Look-ups in named tables: a row name and a column name give one cell, copied from the table.

Riz
fields: Divabeb, Fafalo
Sebo: [-59.236, 8.847]
Sed: [-31.263, 21.660]
Mapapu: [18.085, 62.102]
Piluso: [-69.371, -36.329]
Vol: [-9.050, 59.841]
Zudalus: [53.943, 1.702]
Napotas: [-46.068, 52.234]
Tubarod: [27.503, -11.518]
Repugol: [29.631, 45.038]

Piluso, Fafalo => -36.329
Vol, Divabeb => -9.050
Mapapu, Fafalo => 62.102
Piluso, Divabeb => -69.371
Sed, Divabeb => -31.263
Tubarod, Divabeb => 27.503
Zudalus, Fafalo => 1.702
Repugol, Divabeb => 29.631
Sebo, Divabeb => -59.236
Sebo, Fafalo => 8.847

Kon:
|  | Rozanuk | Zif | Nizilit | Boninet | Seb | Ras |
|---|---|---|---|---|---|---|
| Gor | 21756 | 39380 | 36060 | 42507 | 20655 | 57399 |
| Vodosof | 60544 | 91904 | 65026 | 56662 | 32064 | 16322 |
| Kamepo | 29539 | 29801 | 50161 | 34909 | 50920 | 51137 |
| Kave | 37190 | 64846 | 51434 | 29785 | 46567 | 20515 |
| Dorimal | 47521 | 33984 | 50154 | 44639 | 47401 | 40589 |
| Dof | 39173 | 43144 | 39409 | 42919 | 37594 | 48546 |

Kave, Rozanuk: 37190
Kamepo, Zif: 29801
Kamepo, Seb: 50920
Dorimal, Rozanuk: 47521
Dorimal, Ras: 40589
Vodosof, Boninet: 56662
Dorimal, Nizilit: 50154
Kave, Nizilit: 51434
Dof, Zif: 43144
Gor, Rozanuk: 21756
Kamepo, Boninet: 34909

Vova:
	Dafub	Nar	Gaf	Sig
Volu	38	5	-30	-6
Kegeti	-31	1	-20	18
Rukuza	-24	-15	-30	-11
Dag	1	-1	-56	2
Sunekem	-28	-9	-1	0
Vem	-43	78	-30	66
Tofopa	-9	-17	-33	-23
Kopoz	-77	-5	-4	31
Fubesen	-51	-25	37	5
Tos	-14	-56	-25	-40
Sudomam	-16	-14	-13	-12

Gaf of Tos = -25
Dafub of Volu = 38
Nar of Sunekem = -9
Gaf of Kopoz = -4
Nar of Kopoz = -5
Dafub of Vem = -43
Sig of Sudomam = -12
Nar of Tos = -56

Labi =
,Lan,Nuvu,Zuv,Bez,Rivis
Nov,18.177,59.610,76.254,62.840,48.888
Tofe,58.237,41.170,94.310,65.135,65.555
Tekebog,81.405,45.396,22.958,39.227,52.061
Damume,91.046,33.811,66.566,52.853,67.176
Taz,8.190,66.702,58.046,57.704,40.856
Datulu,30.988,52.567,88.323,65.670,55.998
Lub,29.663,65.117,22.139,43.756,36.898
Famin,91.367,36.441,51.453,47.791,62.995
Zale,18.435,59.221,77.854,63.349,49.414
Viku,93.218,37.469,41.960,44.458,60.844
Pel,18.734,66.462,37.456,49.870,38.076
Kuz,15.456,66.128,46.103,53.053,39.575
Fub,24.580,55.281,86.733,65.735,53.699

Viku, Rivis -> 60.844
Taz, Nuvu -> 66.702
Taz, Zuv -> 58.046
Viku, Bez -> 44.458
Famin, Lan -> 91.367
Viku, Lan -> 93.218
Famin, Rivis -> 62.995
Taz, Lan -> 8.190
Famin, Bez -> 47.791
Lub, Lan -> 29.663

Fimo =
,Nov,Vosigam,Sofepe,Vufi,Gil,Vab,Tisimuv,Kebege,Fel
Bupuzu,46788,58034,42987,54770,53546,43771,38056,50584,51245
Ronuke,57137,27262,62101,45180,22769,50128,55140,56345,58446
Det,55604,52545,53078,30261,59250,36167,45269,58071,57620
Lemi,28104,38046,62555,67395,44035,40763,53047,61530,42372
Susomu,29933,24643,53152,19819,62074,66609,42513,41033,76969
Tiz,62408,50710,36094,30543,58945,33092,54113,47121,47590
Zozag,77414,53247,45263,18206,46312,59309,34736,57483,59544
Daz,60590,51731,43502,43136,53412,48692,50354,40496,52497
Bovez,46156,46495,46387,51009,49210,50657,47541,49370,47371
Mutiduv,42921,66167,38479,49148,57092,35412,37540,55093,41754
Ragizo,71597,28586,38884,48212,39258,29988,42063,30763,62175
Tezike,52828,67796,46077,54016,61972,62152,63630,33315,45941

What is the Sofepe of Mutiduv in Fimo? 38479
What is the Nov of Lemi in Fimo? 28104
What is the Kebege of Tiz in Fimo? 47121
What is the Tisimuv of Bovez in Fimo? 47541
What is the Vab of Bovez in Fimo? 50657
What is the Vosigam of Bovez in Fimo? 46495
What is the Nov of Tiz in Fimo? 62408
What is the Nov of Det in Fimo? 55604
What is the Kebege of Mutiduv in Fimo? 55093
What is the Nov of Susomu in Fimo? 29933
What is the Fel of Mutiduv in Fimo? 41754
What is the Vufi of Tiz in Fimo? 30543
What is the Fel of Ronuke in Fimo? 58446
What is the Fel of Bupuzu in Fimo? 51245
What is the Vufi of Daz in Fimo? 43136
What is the Vufi of Mutiduv in Fimo? 49148
What is the Nov of Bovez in Fimo? 46156
What is the Tisimuv of Lemi in Fimo? 53047
What is the Vab of Mutiduv in Fimo? 35412
What is the Vab of Lemi in Fimo? 40763

Mol
|  | Gogi | Nus | Ledi | Rereter | Matiga | Vav | Peg | Zeg |
|---|---|---|---|---|---|---|---|---|
| Tefeke | 69690 | 68045 | 74893 | 67066 | 78424 | 6826 | 64344 | 42143 |
| Zatag | 78018 | 80730 | 82052 | 83179 | 78359 | 80127 | 77839 | 81257 |
| Dopugir | 76141 | 75787 | 78469 | 75169 | 79722 | 52469 | 74352 | 65780 |
| Tenivu | 77555 | 76723 | 97261 | 72504 | 78098 | 70355 | 87471 | 88166 |

Nus of Zatag is 80730
Ledi of Dopugir is 78469
Peg of Zatag is 77839
Rereter of Zatag is 83179
Gogi of Tenivu is 77555
Peg of Tefeke is 64344
Rereter of Dopugir is 75169
Nus of Tenivu is 76723
Vav of Dopugir is 52469

Zegem
|  | Nefogu | Dudogi | Seluz | Nak | Topav | Lufa | Gunoge |
|---|---|---|---|---|---|---|---|
| Lomumi | 0.814 | -0.041 | 0.573 | -0.179 | 0.673 | -0.438 | 0.115 |
| Nos | 0.760 | -0.062 | 0.482 | -0.179 | 0.745 | -0.425 | 0.181 |
| Bil | 0.796 | -0.041 | 0.573 | -0.179 | 0.673 | -0.438 | 0.137 |
| Kavudus | 0.760 | -0.210 | -0.159 | 0.152 | 0.458 | -0.530 | 0.225 |
| Kenono | 0.760 | -0.210 | -0.159 | 0.152 | 0.458 | -0.530 | 0.225 |
| Figobiv | 0.760 | -0.062 | 0.482 | -0.179 | 0.745 | -0.438 | 0.181 |

Lomumi, Nak: -0.179
Kavudus, Topav: 0.458
Lomumi, Lufa: -0.438
Kenono, Topav: 0.458
Bil, Lufa: -0.438
Nos, Topav: 0.745
Kenono, Dudogi: -0.210
Kavudus, Gunoge: 0.225
Figobiv, Seluz: 0.482
Figobiv, Lufa: -0.438
Kavudus, Nak: 0.152
Kenono, Seluz: -0.159
Bil, Nefogu: 0.796
Figobiv, Nak: -0.179
Lomumi, Seluz: 0.573
Nos, Lufa: -0.425
Nos, Nak: -0.179
Figobiv, Dudogi: -0.062
Lomumi, Nefogu: 0.814
Row with the largest Lufa: Nos

